In the rows, zero is written as 128.
Each row of numbers belongs to one of the objects below and depends on some of the facts about them. Some rows are named. Which object is each other row?

Known rows:
branugos: 129 102 116 130 127 116 180 179 80 152 114 94 166 133 154 119 132 122 129 132 100 134 114 110 135 125 123
petrus: 137 139 131 135 129 134 133 114 129 112 138 149 122 124 123 122 119 132 118 117 140 134 114 123 129 144 132
desibal: 149 128 135 116 153 109 95 109 127 141 125 106 203 134 147 158 109 144 128 116 129 154 94 118 139 143 121
setrugar: 122 130 120 138 135 142 98 147 140 93 146 126 141 114 119 106 125 138 121 117 136 134 122 113 126 111 131
tuskur: 128 95 114 135 100 118 178 131 139 140 120 94 135 126 118 128 132 118 135 140 94 129 162 129 135 79 118
falofli: 117 112 150 128 143 134 126 142 120 103 121 121 173 143 130 134 153 132 134 117 115 125 144 138 112 124 128
fliful: 112 122 143 131 140 144 123 104 131 114 128 127 98 124 125 136 143 123 131 134 116 129 146 121 128 154 132
kluzak: 146 133 140 129 137 132 134 104 134 124 134 140 150 125 117 138 120 131 123 120 138 131 131 123 130 141 125
stastas: 141 140 131 126 134 134 120 113 144 135 132 127 134 123 126 134 133 122 130 127 150 118 130 132 128 114 127
drutro: 127 127 142 132 138 140 132 117 122 119 119 128 116 122 120 138 132 126 137 130 124 129 150 125 125 135 126
leloves: 112 130 120 126 133 123 90 134 151 93 147 111 140 122 128 121 127 139 134 130 127 141 143 145 131 90 129
stopu: 130 138 130 128 122 126 132 97 134 109 148 151 120 131 121 123 121 136 112 120 129 139 102 121 132 183 134
trozan: 148 97 117 122 104 90 208 95 148 164 134 112 173 142 133 144 106 124 124 131 101 137 135 141 143 99 120
gresen: 136 114 102 125 124 116 145 183 101 167 113 79 166 129 162 117 135 119 129 129 120 126 82 107 137 107 124
devol: 146 138 134 138 129 133 141 114 122 111 136 149 129 124 123 124 120 131 119 116 139 138 116 122 130 144 129
skibri: 129 136 129 127 127 119 136 105 142 108 126 122 104 120 130 130 130 126 136 128 135 136 136 144 127 117 131
skimol: 132 133 136 125 138 134 129 109 138 133 128 134 128 129 116 140 116 132 132 130 128 130 125 134 128 131 130

How the objects are related:
zesaker α:stoduk γ:c
planu α:volake γ:e
brifik α:fekler, muvek, flukal γ:a
suklus α:fonul γ:b
groku α:grizin γ:a
pudri α:kluzak ζ:lusto γ:c
vagon ζ:skibri, setrugar γ:a
librom α:vagon, druske, vubetim, drodan γ:e
kupa α:pastek γ:d
plubir α:volake γ:d
skimas α:desibal, brifik ζ:stako γ:a
gaplu ζ:dragal γ:a
fliful γ:a
trofler ζ:flugrugro γ:e
nufles α:fliful ζ:lusto γ:f
lusto ζ:tofon γ:a
voklan ζ:lusto γ:c
nutrer α:branugos γ:b
zuskem α:branugos, dragal ζ:desibal γ:b
gagobom γ:a
skimol α:kupa, terobir γ:a
muvek α:drutro ζ:gaplu γ:d
tugir α:bulotrel γ:b
naflek α:lako, migan γ:a
falofli ζ:lusto γ:a
dromeskin α:muvek γ:d
fozuvol α:tugir, mustak, skerine ζ:gresen γ:f
vastigir α:mukel, zagro γ:a
drefe γ:a
plesos α:dragal ζ:klurol γ:a
kikos α:mutul γ:a
fusubril α:setom, setri γ:a
nuti α:suklus, migan ζ:vubin, gresen γ:f
lolun α:dosken γ:b
grizin α:fosifla γ:b
druske γ:b
dromen α:sogok γ:c
kligru α:lolun, zotra ζ:renil, klotim γ:e
flobri α:movo, plugol, trofler γ:a
stugom α:fovufluk, trozan γ:e
mukel α:giger, fegrodu γ:a
paflek α:leloves ζ:sogok γ:a
mutul α:varil, nufles γ:d
klurol ζ:dretak γ:e
gresen α:drefe ζ:tofon γ:c
fovufluk α:fosifla, muvek, vubetim, suklus γ:e
zalo α:devol ζ:draflel γ:a
tiflu α:stoduk γ:e
klotim ζ:dragal γ:b
vubetim γ:c
bulotrel α:plugol γ:d
meskim α:giger, muvek, triplam γ:e
gede α:zotra γ:e
noven α:drefe γ:a
zagro α:bratrak, pastek, kogrekos, drutro, terim γ:a
triplam ζ:futol, ruskos γ:b
flesom α:pasus γ:f
terim α:stako, kogrekos, fliful γ:c
pastek ζ:petrus γ:a
klakleklir α:gizir γ:e
vegir α:sogok, gregines ζ:falofli, tofon, varil γ:e
trugros α:tikas, migan γ:a
lako α:skizal, nufles ζ:tuskur γ:a
flatak α:drusur, poskom ζ:trezo γ:a
skibri α:voklan, stovel γ:d
ziko ζ:nufles, tuskur γ:a
tikas α:mibredu ζ:domudru, dretak, vegir γ:b
sivak α:trozezir, dromen γ:f
stoduk γ:c
plugol α:miklubam, triplam γ:e
nobrir α:ruskos γ:a
futol α:pudri ζ:desibal, tofon, ruskos γ:a
fekler α:stopu, branugos γ:b
rubrek α:naflek γ:b
trozan α:stopu, dragal γ:f
flukal α:ziko, nuti γ:c
varil ζ:gresen γ:b
skobral α:stastas, kupa, gagobom γ:c
brupeklor α:tiflu, setrugar γ:c
setri α:stoduk γ:d
loskis ζ:ruskos γ:a
leloves α:dromen ζ:loskis, ziko γ:d
migan α:fliful γ:c
fonul ζ:loskis γ:d
pasus α:kikos, setom γ:c
mustak ζ:skimas γ:e
renil α:pastek γ:b
skubrul α:setom, dromeskin γ:a
boflim ζ:skibri γ:e
stopu α:mutul γ:b
domudru γ:b
pazer α:kogrekos, doparas γ:a
dretak α:fatrim γ:b
volake α:varil γ:b
dosken α:drefe, damil ζ:tofon γ:a
gosazuk α:falofli, muvek γ:a
miklan α:stako, mutul, zotra γ:f
trezo γ:d
fegrodu α:fatrim ζ:nuti, ruskos γ:f
drutro γ:a
tofon α:kogrekos γ:f
flistur γ:c
terobir α:desibal, brifik γ:a
giger α:mibredu, druske γ:a
movo ζ:tofon γ:a
damil α:setom γ:c
klukistus ζ:leloves, tuskur γ:b
devol α:loskis, mustak γ:b
fatrim α:truvun γ:a
stovel α:mustak γ:a
ruskos α:volake, tikas, dosken γ:c
kogrekos α:trozezir, renil, kupa γ:d
flugrugro α:zalo, stopu γ:a
gregines α:gegi γ:d
doparas α:renil, druske, drutro γ:c
laklu ζ:tofon, pudri γ:a
mibredu α:fliful γ:b
trozezir α:nufles γ:d
stako α:trozezir, truvun, drutro ζ:loskis, pudri γ:b
gizir α:bratrak, miklubam γ:b
skizal ζ:petrus γ:c
drusur α:dromen, kupa γ:a
desibal α:dragal ζ:tofon γ:a
nisto α:brugruklom ζ:tofon, briplus γ:a
trevek α:plubir, suklus γ:a
bratrak γ:d
setom α:fosifla, pastek γ:c
kluzak α:loskis γ:e
poskom α:nufles γ:c
vubin α:setom, gegi, triplam ζ:desibal, futol γ:d
skerine α:brugruklom γ:e
zukle α:fovufluk γ:c
tresuk α:gegi γ:d
zivapa α:stopu, kodi γ:a
tofos α:zesaker, naflek γ:c
truvun α:mutul γ:e
pupur α:flistur, drefe ζ:futol γ:b
tesanal α:fekler γ:c
setrugar α:miklubam ζ:paflek, tuskur γ:b
gratruse α:varil γ:d
zotra α:pastek γ:b
sogok α:trozezir γ:a
brugruklom α:setom, kogrekos γ:d
draflel α:stovel, drefe γ:e
branugos ζ:tofon, dretak γ:c
miklubam γ:a
flape α:zesaker γ:a
kodi α:kupa, dragal γ:e
drodan α:damil γ:a
stastas α:mugrin, muvek, zesaker γ:a
pitrul α:gizir γ:f
tuskur γ:f
mugrin α:gegi, kluzak γ:e
fosifla α:varil γ:e
dragal α:loskis ζ:pazer γ:a
disude α:varil ζ:ziko γ:b
briplus ζ:fonul, pupur, lusto, triplam γ:b
petrus α:desibal, zivapa γ:b
gegi α:varil γ:c

Name these rows:
No name comes twice in this set of rows, the named rows included.
136 131 136 123 136 127 136 99 141 129 136 130 141 127 122 139 124 129 129 128 134 128 130 130 130 138 128 => flugrugro
121 132 134 124 140 132 123 110 143 136 124 136 99 129 123 136 120 129 134 131 133 120 124 131 123 127 138 => pazer
119 126 130 141 135 144 103 150 118 86 135 129 135 115 120 111 128 138 122 118 126 139 137 111 124 130 127 => klukistus
83 85 116 123 105 119 131 122 169 130 145 100 139 164 149 126 167 120 120 138 75 114 126 144 128 120 140 => nufles
118 133 133 125 138 139 117 100 151 129 137 130 110 129 120 134 126 129 130 134 127 125 120 130 130 140 135 => sogok
139 130 130 130 141 119 110 126 117 111 141 145 159 129 140 129 108 143 114 111 135 149 114 117 133 140 129 => zuskem
137 127 96 110 67 87 178 171 81 155 120 127 147 133 112 105 133 122 126 140 120 113 130 124 127 179 103 => gegi
123 102 112 126 100 112 163 117 154 163 125 111 114 141 135 135 126 118 128 142 101 123 133 140 138 94 129 => sivak
143 137 132 126 136 131 129 108 145 133 134 128 135 125 126 136 129 124 129 127 146 121 128 133 129 120 127 => brifik
128 99 136 112 161 89 174 89 133 129 134 140 159 128 147 145 94 141 123 111 134 131 139 118 122 121 135 => dragal

The same objects again, as new rows of numbers:
Known rows:
tikas: 109 140 122 118 143 106 105 131 137 141 134 145 141 141 137 136 135 120 77 112 77 141 146 144 98 108 158 136 121 111 116 138 122 158 115 133 149 120 126 111 109 134 117 122 142 112 106
fonul: 135 112 114 116 122 126 103 153 107 126 115 142 141 125 111 171 135 124 139 96 103 158 165 132 114 121 131 133 96 102 119 106 113 142 114 138 104 166 135 108 126 149 138 121 125 97 164
voklan: 129 129 128 129 135 114 119 135 107 144 107 132 136 122 116 158 126 112 108 110 93 152 174 146 128 128 111 122 109 97 122 110 130 135 136 158 128 155 129 129 153 144 117 128 115 110 145
paflek: 138 109 96 120 101 160 108 134 133 142 137 99 114 96 134 139 135 142 118 116 134 121 115 109 159 140 99 133 135 143 141 125 154 119 143 107 127 132 110 128 119 121 131 127 129 132 102
laklu: 143 127 110 121 96 125 105 155 94 128 115 101 149 114 123 150 100 117 126 77 95 113 143 130 144 149 106 106 113 109 123 129 129 110 141 143 144 161 125 135 127 111 123 118 104 107 126
skubrul: 141 140 124 134 103 136 139 128 134 116 135 94 124 125 146 107 119 127 147 121 136 104 107 110 146 129 129 122 134 138 125 145 127 109 134 119 133 123 119 132 105 109 130 128 124 142 122
trezo: 137 123 125 115 127 118 115 139 126 104 130 147 120 142 109 160 142 145 154 129 138 151 127 132 109 113 135 128 117 110 124 107 88 130 121 145 95 160 157 123 125 152 138 126 139 119 150
mibredu: 108 135 130 117 165 124 124 129 119 135 132 154 115 145 142 134 137 145 112 156 128 136 118 136 106 114 152 137 131 109 141 124 118 144 87 125 127 111 138 115 109 154 151 135 139 125 101
dromen: 119 130 137 143 155 120 144 113 136 130 124 138 113 131 131 121 136 130 116 155 135 141 132 132 124 121 132 136 138 128 124 126 125 133 119 135 124 110 126 131 134 134 136 131 131 128 122
sogok: 135 101 93 126 121 155 112 124 120 137 142 108 108 89 141 138 129 152 130 118 146 122 107 109 163 143 94 136 125 145 143 120 151 115 129 102 135 125 113 130 108 127 145 119 127 132 89
skimol: 139 125 122 136 109 130 138 133 130 110 136 108 121 122 135 115 115 128 142 125 139 103 100 116 144 141 120 127 137 147 126 139 126 107 131 115 138 126 118 143 119 104 134 126 119 131 118
volake: 118 123 143 116 146 127 136 122 150 109 155 179 164 151 120 141 141 133 134 119 139 118 134 113 120 110 161 135 117 117 168 160 139 170 146 135 116 104 150 110 142 151 113 157 158 152 140
kluzak: 118 135 145 135 145 121 148 114 147 138 125 131 124 133 126 117 133 127 112 158 136 132 130 135 119 136 124 129 157 151 131 124 149 132 136 130 132 125 129 160 160 121 106 140 118 127 128
stastas: 139 140 122 121 101 140 123 132 129 126 130 85 129 124 141 97 122 140 141 123 139 112 108 119 137 136 138 112 149 144 126 139 136 107 131 113 126 127 122 129 111 109 121 127 129 135 114
bratrak: 134 126 126 118 122 118 117 144 126 107 127 145 116 146 112 166 142 135 143 128 132 148 129 133 112 114 134 129 114 101 121 110 85 129 123 146 97 162 151 119 126 146 140 133 135 120 150
suklus: 113 138 139 116 145 127 129 127 143 134 137 147 125 150 135 130 147 133 118 144 127 136 130 132 103 107 155 137 133 122 132 125 123 148 109 115 118 131 138 124 120 145 129 140 139 133 130
tofos: 122 133 138 135 145 124 139 117 137 137 122 128 121 135 130 111 140 131 120 154 135 142 135 134 120 120 140 131 143 125 128 128 130 132 125 135 117 116 128 125 140 135 124 137 136 128 126

Which object is each row?
No name comes twice in this set of rows, the named rows included.
130 136 146 140 146 119 164 99 142 118 144 148 160 134 134 124 130 125 135 127 140 112 138 114 150 126 132 131 128 122 167 162 154 153 168 156 128 93 135 133 160 141 103 160 141 164 133 => fosifla
140 132 119 145 112 133 149 126 124 109 138 106 112 122 146 119 119 122 145 123 133 98 101 111 155 135 114 133 118 133 121 137 115 101 128 115 143 125 113 137 103 106 148 123 114 142 119 => zagro
135 124 122 129 104 136 125 137 137 114 134 104 126 120 129 110 116 135 139 127 139 110 103 119 135 146 127 119 150 156 125 139 133 107 131 114 135 132 121 142 125 103 124 126 121 123 117 => terobir
105 118 122 125 158 131 126 133 115 147 131 156 136 123 136 148 134 120 108 119 97 135 154 130 113 122 143 152 101 116 130 124 141 160 84 108 136 122 116 109 122 144 145 126 123 102 126 => stako
117 123 138 144 164 116 152 109 127 127 134 154 129 129 133 128 119 133 111 157 137 119 124 128 134 144 118 133 143 135 148 139 145 136 128 145 146 100 133 148 156 132 126 139 121 125 105 => truvun
134 147 139 163 140 120 181 97 152 119 137 129 112 140 144 120 156 103 133 138 119 126 140 111 150 104 130 163 103 118 116 135 113 134 140 130 125 111 111 129 122 131 133 136 128 165 154 => setom
118 129 132 146 164 119 145 111 119 128 122 137 107 130 142 121 134 135 117 158 131 138 128 131 133 123 129 140 127 113 131 127 119 131 106 139 130 104 123 120 123 141 149 131 128 128 110 => terim
135 112 118 133 120 134 128 132 122 102 137 129 131 118 126 125 106 143 141 123 147 97 93 116 148 149 121 118 137 148 142 150 132 114 133 128 144 112 124 135 127 108 136 129 124 122 105 => kikos
127 140 140 147 145 120 156 107 143 128 127 127 119 136 135 115 145 120 124 147 129 135 138 123 130 113 136 142 127 123 122 130 123 134 134 131 120 113 121 128 132 132 129 135 132 144 139 => pasus
131 150 144 133 134 109 147 124 118 135 118 127 119 143 128 146 127 122 113 148 124 127 143 139 134 135 107 112 137 96 139 117 123 120 145 163 125 157 147 156 159 137 118 152 113 132 127 => trofler
139 135 110 126 97 129 107 134 115 139 120 82 157 110 142 105 110 119 127 86 96 119 138 125 136 136 141 117 127 138 111 146 146 124 138 122 144 126 106 120 107 110 108 112 120 118 116 => dosken
111 143 131 108 91 139 121 134 154 145 115 131 124 156 133 139 152 131 130 139 126 131 106 141 95 115 149 139 133 129 105 113 91 167 111 142 100 94 126 75 124 119 158 116 143 126 153 => muvek
146 130 112 121 97 116 105 148 93 127 121 101 150 115 123 146 97 117 134 80 96 118 138 133 142 149 106 102 111 115 118 126 127 110 144 148 147 165 134 138 122 118 116 116 105 114 127 => movo

